x =
array([[-40,  -3, -32,  39,  35],
       [-10, -60,  24,  18, -29],
       [ -6, -26,  45,   2,   0],
       [ -8,  23, -14,  12, -61],
       [ 24, -46,  28, -54,  39],
       [ 13,  49, -46, -56, -24],
       [-17,   3,   8, -30,  31]])
x[-7,-5] -> -40
x[5,4] -> -24
x[-2,2] -> -46
x[-1] -> [-17, 3, 8, -30, 31]
x[6,-4] -> 3
x[2,3] -> 2
x[0,-2] -> 39
x[4,0] -> 24
x[1,4] -> -29
x[4] -> [24, -46, 28, -54, 39]
x[1,-5] -> -10
x[2] -> [-6, -26, 45, 2, 0]
x[-7] -> [-40, -3, -32, 39, 35]
x[:, 0] -> [-40, -10, -6, -8, 24, 13, -17]
x[-2] -> [13, 49, -46, -56, -24]
x[-3,-4] -> -46
x[:, 4] -> [35, -29, 0, -61, 39, -24, 31]

arr = [ 59  65  -4  -9  62  -9  -4  64  66 -10 -10  -1   0]
arr[0] => 59
arr[9] => -10
arr[8] => 66
arr[2] => -4
arr[3] => -9

W =
-0.15	-0.17	-0.07	0.15	-0.16
0.13	0.14	0.06	-0.10	0.16
0.14	0.14	0.04	-0.15	0.16
-0.18	-0.17	-0.08	0.13	-0.17
0.15	0.15	0.07	-0.12	0.16
0.12	0.12	0.04	-0.13	0.16
-0.15	-0.13	-0.07	0.14	-0.16
-0.15	-0.17	-0.08	0.12	-0.17
0.17	0.12	0.06	-0.14	0.16
0.15	0.13	0.06	-0.12	0.16
0.13	0.15	0.05	-0.12	0.18
0.15	0.12	0.08	-0.13	0.18
0.13	0.09	0.07	-0.11	0.15
-0.15	-0.15	-0.08	0.15	-0.16
0.16	0.16	0.05	-0.09	0.17
-0.18	-0.16	-0.05	0.14	-0.17
W[0, 0] -> -0.15
W[2, 2] -> 0.04
W[:, 2] -> [-0.07, 0.06, 0.04, -0.08, 0.07, 0.04, -0.07, -0.08, 0.06, 0.06, 0.05, 0.08, 0.07, -0.08, 0.05, -0.05]
W[1, 3] -> -0.10
W[5, 0] -> 0.12
W[5] -> [0.12, 0.12, 0.04, -0.13, 0.16]
W[1, 1] -> 0.14
W[10, 1] -> 0.15
W[0, 1] -> -0.17
W[3, 3] -> 0.13
W[:, 4] -> [-0.16, 0.16, 0.16, -0.17, 0.16, 0.16, -0.16, -0.17, 0.16, 0.16, 0.18, 0.18, 0.15, -0.16, 0.17, -0.17]
W[9, 4] -> 0.16
W[13, 1] -> -0.15
W[1, 2] -> 0.06
W[2, 1] -> 0.14
W[6, 0] -> -0.15
W[9, 0] -> 0.15
W[4] -> [0.15, 0.15, 0.07, -0.12, 0.16]
W[14, 4] -> 0.17
W[8, 4] -> 0.16
W[4, 2] -> 0.07
W[11, 1] -> 0.12
W[4, 1] -> 0.15
W[:, 0] -> [-0.15, 0.13, 0.14, -0.18, 0.15, 0.12, -0.15, -0.15, 0.17, 0.15, 0.13, 0.15, 0.13, -0.15, 0.16, -0.18]
W[8, 0] -> 0.17
W[3, 1] -> -0.17
W[12, 3] -> -0.11
W[12, 0] -> 0.13
W[14, 3] -> -0.09
W[5, 1] -> 0.12

grid =
[[ 32  36  28  27  28 -31  32 -31 -29  33  32  30 -30  33]
 [-48 -47 -41 -36 -42  46 -51  48  38 -45 -42 -42  45 -50]
 [-46 -51 -40 -43 -45  45 -44  43  45 -46 -44 -43  45 -49]]
Indices start at 0.
row 0 col 0 => 32
row 1 col 13 => -50
row 2 col 7 => 43
row 1 col 5 => 46
row 2 col 3 => -43
row 2 col 8 => 45
row 2 col 9 => -46
row 0 col 12 => -30
row 2 col 13 => -49
row 2 col 11 => -43
row 2 col 2 => -40
row 0 col 3 => 27
row 1 col 3 => -36
row 0 col 11 => 30
row 1 col 10 => -42
row 2 col 5 => 45
row 1 col 2 => -41

a =
array([[-35,  31, -32, -48,  -4,  39],
       [ 21, -42,  12, -38, -44,  48],
       [  3, -10,  51,  -1,  -7,  -8],
       [-63,   0, -30, -15, -61,  32],
       [-51, -12,   3,  50,  40, -57],
       [-17,  12,  17,  17, -49,   3],
       [-35, -28, -51, -27,   3,  44],
       [-18,  48, -55,  -5,  36,  39],
       [ 57, -62,  19,  63,  42,  -8],
       [ -2,  37,  29,  24,  37,  54]])
a[0][-6]: -35
a[-9][2]: 12
a[-3][3]: -5
a[-1]: [-2, 37, 29, 24, 37, 54]
a[-10]: [-35, 31, -32, -48, -4, 39]
a[-6]: [-51, -12, 3, 50, 40, -57]
a[-7]: [-63, 0, -30, -15, -61, 32]
a[6][-2]: 3
a[-4][-1]: 44
a[2][-3]: -1
a[:, -5]: [31, -42, -10, 0, -12, 12, -28, 48, -62, 37]
a[-8][1]: -10
a[:, -3]: [-48, -38, -1, -15, 50, 17, -27, -5, 63, 24]
a[:, 2]: [-32, 12, 51, -30, 3, 17, -51, -55, 19, 29]
a[5][3]: 17
a[-6][0]: -51
a[-2][-1]: -8
a[0][3]: -48
a[-4]: [-35, -28, -51, -27, 3, 44]
a[8][-2]: 42
a[5][-2]: -49
a[9][5]: 54
a[-4][1]: -28
a[7]: [-18, 48, -55, -5, 36, 39]
a[-7][5]: 32
a[-6][3]: 50
a[-3][-2]: 36
a[-9]: [21, -42, 12, -38, -44, 48]
a[5][-1]: 3

M =
[[ 60  57  64  60  62 -58]
 [-28 -27 -30 -28 -29  27]]
M[-2, -6] = 60
M[-2, 5] = -58
M[:, -4] = [64, -30]
M[1, -6] = -28
